In the rows, 128 means zero.
Both labels of each row
[137 138 131 122  87 128 111 134 120 128 100  85 116 129 103 126 121 127
 141 138 130 125 114 139 134 134 126 125 140 120 132 139 132 127 121 137
 114 127 129 133 115 137 101 132 147 118 129 117 133 154 142 118 141 133
 118 190 127 133 117 128 121 135 135 121 111 146 165 141 136 134 126 127
 141] : j527 & J519
[121 144 134 125 130 117 110 172 125 120 114 112 121 136 129 154 120 124
 137 130 125 125 116 134 131 152 123 131 156 128 125 139 133 130 130 130
 121 127 122 138  96 121 137 121 144 121 126 104 131 156 127 121 145 131
 113  89 131 116 119 135  94 132 130 135 124 122 121 141 121 128 129 114
 148] : j527 & J421
[118 141 135 132  86 102 109 101 113 132 138  67 133 129  96 136 104 135
 145 138 104 126 126 148 122 168 120 119 168 120 135 133 140 127 115 139
 119 127 123 147  84 130  97 147 145 120 131 213 136 159 141 117 141 132
 118 252 125 152 135 128 121 133 130 119 112 154 171 146 132 137 124 144
 203] : J862 & J519
[129 129 141 123 143 119 120 204 130 127 125 108 133 129 130 155 120 120
 134 131 122 126 117 132 130 168 120 137 167 125 127 130 133 137 121 128
 127 129 128 134 101 116 139 129 139 123 129 129 136 152 130 122 137 131
 118 112 130 121 114 124 124 126 123 140 125 125 118 124 125 129 129 130
 125] : j527 & j144
[109 155 142 126 117 127 119 207 125 129 102 101 134 135 104 188 119 133
 145 142 131 126 118 153 135 199 110 136 179 120 127 147 137 129 132 133
 114 127 131 131  75 125 123 137 154 118 127 140 135 176 122 109 148 135
 112  94 134 121 110 134 119 131 120 141 116 145 148 131 123 131 132 121
 137] : j194 & J519
[127 134 139 126 151 122 121 145 125 128 129 123 117 134 134 146 127 133
 134 131 124 126 121 130 129 145 122 132 130 127 125 128 135 128 132 124
 129 128 128 139 115 121 139 126 141 124 128 110 135 139 127 124 139 129
 122  96 131 117 123 128 117 127 129 132 127 118 122 135 120 129 131 120
 137] : j527 & j92
[ 97 187 135 137 104 134 155 149 123 125 100 162 140 143 109 238 136 151
 154 146 130 129 142 147 134 252 100 135 182 117 131 164 132 124 143 144
 118 127 128 142  69 141 123 142 149 121 122 135 127 156  89 100 158 133
 114   4 141 105 116 136 116 130 109 157 118 151 147 136 103 125 133 103
 144] : J862 & J79
[118 153 133 125 123 124 116 171 125 123 110 113 122 137 120 169 119 127
 144 134 124 127 118 138 130 157 115 131 159 129 127 144 134 131 132 127
 120 128 129 140  82 125 132 128 151 120 125 108 129 158 123 116 152 133
 110  83 132 117 116 137 102 131 126 138 120 132 135 140 119 130 131 113
 152] : j194 & J421
[123 149 130 125 139 146 125 204 128 123 102 114 125 138 115 166 124 125
 139 132 138 130 117 135 131 128 121 138 147 126 130 140 130 129 133 124
 118 130 128 128  96 134 129 131 151 124 126 110 128 157 128 116 147 132
 116  89 134 128 112 135 128 129 122 138 124 138 140 125 130 129 127 117
 127] : j194 & J519
[138 140 126 120 119 137 111 169 132 120 114  90 108 131 122 132 118 114
 140 132 124 129 109 134 133  94 131 129 139 126 125 139 132 126 127 137
 123 129 125 137 114 147 111 126 155 123 127  84 127 155 146 123 151 133
 109 180 125 136 112 138 112 133 135 127 114 130 153 139 125 135 123 126
 145] : j194 & J519
[131 155 125 131 118 133 131 113 129 123 130 105 116 134 109 150 122 137
 147 133 113 134 131 138 131 132 120 127 142 120 132 164 131 126 131 139
 127 129 122 139 113 161 106 139 152 124 128 137 120 143 132 122 151 133
 119 191 126 149 122 139 124 133 132 130 112 143 162 142 118 134 125 129
 168] : J862 & J519
[116 139 139 127  99 121 118 144 117 136 109 101 134 131 104 147 122 138
 138 141 132 125 121 141 132 180 119 126 152 122 129 134 135 130 121 128
 115 125 131 133  96 115 117 140 139 121 131 160 138 157 127 116 132 133
 123 138 130 126 126 120 125 132 128 130 118 150 154 131 132 132 130 130
 140] : j194 & J519
[160 155 115 121  89 182 133 103 132 120  93 109  88 133  98 125 143 137
 149 145 145 135 115 138 138  64 132 124  81 114 128 151 125 122 133 136
 114 131 127 135 163 196  77 133 163 121 122  25 116 146 147 120 161 136
 116 191 130 147 113 138 146 139 138 120  93 155 201 140 131 138 121 117
 105] : j194 & J519
[100 142 144 135 130  92 127 165 125 131 143 109 145 131 126 176 109 129
 136 130 103 126 134 142 127 221 109 134 202 122 127 137 140 132 125 139
 131 126 122 142  66 107 137 139 138 123 132 199 136 151 118 116 134 130
 120 125 129 125 123 127 115 127 120 143 130 132 118 135 113 130 131 138
 181] : J862 & j144
[115 143 145 119 130 102 105 191 121 126 112  91 120 133 129 168 113 118
 142 134 117 124 108 141 132 169 107 133 176 126 121 139 138 133 125 131
 129 127 129 148  64 110 135 123 160 114 129  99 142 168 133 116 153 134
 104  88 130 110 114 137  88 132 133 137 118 126 122 152 120 132 131 116
 171] : j527 & J421
[119 144 140 127 135 122 133 165 126 134 120 106 129 131 111 165 127 142
 141 135 124 129 122 138 128 188 114 134 157 120 129 136 135 132 122 132
 126 128 128 138  91 124 128 134 149 121 132 147 134 153 125 113 142 130
 119 127 132 124 121 127 133 130 125 134 119 141 149 130 122 130 129 126
 137] : j194 & j144
[125 143 129 129  80 115 116  36 110 137 127 108 124 132 107 122 121 147
 141 148 120 128 134 138 132 145 123 112 117 121 132 133 135 127 124 133
 119 127 129 146 115 130 100 139 136 122 126 155 129 136 128 123 135 129
 128 182 125 137 145 129 115 127 138 114 111 148 170 151 129 132 125 129
 182] : J862 & J79
[132 130 129 123 146 131 110 184 124 123 115  92 123 128 123 122 111 117
 132 121 132 128 115 128 128  83 130 134 129 134 128 128 132 129 128 115
 123 132 126 125 105 121 131 125 147 129 129 132 130 145 142 128 136 127
 117 176 129 137 121 134 118 131 136 128 126 131 136 128 133 132 129 128
 145] : j194 & J519
[123 131 139 123 156 126 118 171 123 130 120 129 130 133 129 149 129 136
 131 129 137 128 118 129 127 139 125 133 122 128 128 122 129 131 130 113
 126 128 131 127 111 109 143 119 135 127 127 127 132 144 126 124 131 128
 123  81 143 115 126 129 117 126 127 132 130 121 126 127 128 129 134 117
 122] : j527 & j92
[134 149 127 124 100 149 129 147 126 129  98 111 123 134  98 145 132 138
 145 141 141 129 121 143 132 143 122 129 129 120 130 141 129 127 128 137
 112 128 131 131 125 149 106 135 143 123 126 114 127 151 134 118 143 129
 122 145 130 137 118 130 138 133 125 130 110 153 169 129 130 132 126 123
 114] : j194 & J519
[152 137 123 120 102 146 119  72 122 129 113 104  94 128 110 105 136 140
 139 139 134 131 117 134 134  82 134 118  76 123 127 133 130 125 126 133
 120 129 132 138 156 160  96 125 150 124 126  66 125 137 145 127 146 131
 121 196 126 137 127 132 130 134 142 111 105 141 184 146 134 136 123 121
 131] : j194 & J421
[119 141 133 127 130 135 120 185 125 125 114 115 129 131 118 155 123 122
 139 130 134 128 119 133 131 130 122 137 149 125 128 138 133 133 131 123
 120 130 130 130  95 125 131 132 145 125 127 134 129 151 130 119 141 131
 118 108 132 123 119 135 121 131 123 133 124 139 136 129 128 127 129 121
 140] : j194 & J519
[127 147 139 124 117 128 122 179 138 128 114  74 111 131 102 161 121 132
 149 145 114 127 112 146 136 175 117 132 166 115 125 147 138 130 132 144
 121 126 125 145 102 154 107 134 163 114 130 110 136 168 143 113 158 136
 108 199 127 136 107 130 129 134 131 131 102 140 166 140 124 136 128 133
 140] : j194 & j144
[123 157 132 125 136 156 130 200 130 123 100 121 120 133 108 179 129 134
 147 138 140 131 121 137 133 145 118 136 143 122 129 147 127 125 137 126
 115 130 131 131  97 141 125 132 156 123 125  95 127 160 123 111 152 133
 110  74 135 124 110 135 134 131 119 139 117 143 150 127 121 129 130 113
 116] : j527 & J519
[127 149 133 127 106 138 126 104 114 133  98 143 122 134 111 151 137 152
 140 140 144 127 123 135 133 155 120 123 109 123 130 139 127 127 131 124
 117 127 136 134 120 124 124 127 138 122 124  96 130 142 116 117 139 130
 127  54 136 112 132 130 115 132 128 126 118 141 153 139 126 125 128 106
 125] : j194 & J79
[121 129 139 125  97 104 106 114 126 135 130 115 133 132 115 138 130 139
 132 142 118 125 121 133 131 205 122 117 155 123 128 126 134 129 123 139
 121 123 132 135 136 126 124 131 120 121 127 150 138 148 131 125 128 132
 130 157 127 122 131 118 107 130 129 122 116 126 138 135 129 136 131 131
 122] : J873 & j92
[124 135 141 127 136 116 128 186 128 132 112  92 124 129 114 149 119 131
 133 134 126 127 118 136 131 168 117 136 166 124 126 137 132 132 125 135
 128 128 126 133  96 119 129 130 145 121 132 148 137 154 131 119 139 131
 122 149 127 127 115 120 131 130 128 138 120 137 140 129 126 131 130 133
 134] : j194 & j144
[142 127 132 119 172 126 115 157 128 124 128 108 103 130 142 119 127 128
 128 123 127 132 112 123 132  81 129 132 107 129 123 125 129 131 132 122
 135 127 123 134 128 124 139 113 151 125 129  74 128 133 141 132 142 131
 114 140 129 124 118 135 112 129 139 124 128 105 121 135 122 131 127 117
 136] : j194 & j92
[132 131 131 124 138 116 118 191 147 118 125 112 119 132 132 147 126 116
 127 130 113 129 117 134 134 165 124 133 175 127 124 137 130 130 129 147
 130 128 124 128 142 148 133 119 134 125 129  97 130 148 136 129 139 128
 116 157 126 126 104 127 112 130 134 137 121 111 115 130 120 134 133 130
 104] : J873 & j144
[121 138 136 124 113 121 111 181 124 127 117  95 130 133 112 154 116 123
 139 136 122 125 116 136 131 163 120 130 167 125 126 136 135 130 126 131
 120 126 129 137  94 125 123 136 145 121 129 144 135 161 135 119 141 133
 116 146 129 127 117 130 119 132 126 130 120 138 139 136 128 132 130 128
 144] : j527 & J519
[119 142 128 127 159 134 127 231 129 119 103 129 127 132 136 162 119 113
 129 120 139 130 118 128 127 113 120 145 157 134 128 140 128 127 133 116
 124 130 128 120  83 109 152 122 143 126 125 111 120 146 119 122 136 130
 116  34 135 115 113 137 109 128 122 147 137 128 107 123 121 123 131 110
 133] : j194 & J519
[147 151 119 122  98 165 130 131 128 122  95 109 105 133 100 136 136 136
 146 139 138 131 119 138 135  97 129 126 107 123 129 147 128 122 134 136
 114 131 130 133 140 171  92 130 153 123 127  70 114 145 139 120 152 133
 117 167 128 141 114 138 139 134 134 123 103 153 180 135 131 133 122 120
 110] : j194 & J519
[128 136 131 126 109 124 111 104 114 132 120 114 125 130 120 127 122 135
 133 133 128 126 122 133 129 128 126 121 119 127 128 130 134 127 126 123
 118 129 132 140 109 119 121 130 138 123 125 128 130 138 130 123 134 130
 125 124 128 125 134 130 110 131 132 122 123 134 142 140 131 130 128 120
 158] : j194 & J79
[106 142 138 125 110 137 119 205 126 128 114 113 144 131 111 169 119 122
 142 141 129 129 118 139 131 178 122 135 173 119 128 137 134 130 130 125
 114 128 131 137  86 127 124 142 138 123 128 147 135 163 125 111 141 132
 119 100 132 125 116 127 137 131 113 137 121 144 140 119 129 130 131 131
 124] : j527 & J519
[125 139 143 124 135 112 116 160 120 133 117  86 122 129 109 147 120 142
 137 132 123 126 116 135 130 167 112 131 148 122 131 131 136 132 123 132
 125 126 127 135 101 124 126 128 151 119 129 151 135 160 137 120 142 132
 118 178 127 129 121 127 118 130 133 129 116 134 153 136 128 135 129 129
 150] : j527 & j92
[136 114 130 117 165 102  87 167 124 122 141  78 107 128 151  96 100 103
 123 111 113 128 106 124 124  56 134 131 131 136 122 114 135 133 121 116
 133 132 121 137 103 104 143 113 142 125 130 108 133 137 152 141 135 126
 108 196 122 130 122 138  84 130 146 122 134  99 100 146 120 134 127 123
 185] : j194 & J421
[119 152 141 127 101 122 121 123 110 136 106 111 127 136 105 163 126 146
 144 142 132 123 120 140 132 184 116 124 142 124 128 140 136 127 124 130
 115 127 133 137  96 121 119 134 145 119 127 135 134 156 120 112 144 131
 123  99 131 115 131 129 110 133 130 129 114 144 157 143 124 128 128 115
 152] : j194 & J421
[125 150 137 126 108 121 121 132 128 130 108 109 119 133 116 159 123 136
 144 139 122 125 120 142 134 167 115 126 145 123 125 142 131 128 127 137
 119 124 130 143  89 127 118 130 151 118 127 109 130 156 124 114 149 132
 114  98 130 117 124 132 111 133 130 134 114 140 148 142 120 130 130 113
 159] : j194 & J79
[124 147 137 130  79  96 102  46 106 138 144  63 119 134  89 126 105 146
 150 142 104 124 125 146 127 161 121 111 141 118 133 132 141 128 117 141
 120 124 126 156  89 138  87 144 155 113 136 188 136 155 143 118 150 134
 118 252 122 150 140 128 109 134 144 113 105 148 182 158 127 140 125 139
 222] : J862 & J421

Both labels of each row
[125 120 127 132 129 124 116 134 128 125 129 124 136 132 124 140 133 139
 125 137 130 129 138 134 132 124 148 124  99 135 126 117 128 123 125 127
 135 116 133 124 134 114 136 133 135 122 123 125 120 130 129 124 133 135
 135 125 131 131 126 133 137 116 133 126 128 137 126 118 140 124 126 129
 127] : J973 & j127
[126 124 132 119 130 107  95 133 124 131 130 127 128 132 128 141 142 117
 112 122 109 135 139 103 135 130 133 128 120 131 137 133 134 119 126 122
 140  99 144 125 120 135 140 144 146 126 138 134 124 128 133 133 154 125
 138 127 138 129 129 133 144 113 138 129 130 129 126 114 128 134 123 138
 139] : j821 & j127
[127 130 133 118 122 138 101 126 118 119 130 132 124 130 157 123 131 119
 111 130 108 126 128 116 134 123 118 129 123 131 130 127 125 120 126 129
 128 136 143 128 123 138 139 136 141 114 156 126 120 136 137 146 158 139
 120 120 137 133 136 113 143 121 121 145 136 130 120 128 136 122 121 146
 130] : j247 & J307
[125 136 127 114 111 114  84 126 122 128 127 126 137 137 148 126 134 120
 105 113 118 127 130 109 134 112 148 125 108 137 133 133 114 116 130 128
 128 112 145 124 122 123 148 148 140 114 149 141 121 128 139 139 157 143
 127 110 150 137 133 120 137 105 133 129 126 138 131 123 146 122 119 142
 126] : j247 & j127
[118 132 124 126 121 125 123 125 122 130 136 134 133 131 133 136 164 134
 134 117 110 126 137  85 133 136 126 112 149 134 130 129 113 127 123 126
 141  99 132 125 125 128 128 137 135 131 142 153 133 122 127 134 144  97
 141 130 142 134 130 135 130 112 128 120 122 132 107 122 142 120 138 121
 121] : j247 & j127
[129 126 129 117 125 111  93 127 131 127 128 128 124 130 130 145 140 125
 136 119 113 130 126  89 131 118 117 129  77 140 130 118 122 123 118 125
 145 113 130 128 122 111 144 142 149 115 154 152 121 132 136 138 161 145
 121 122 139 129 130 121 142 107 160 114 122 139 121 127 147 131 121 135
 123] : j247 & j127
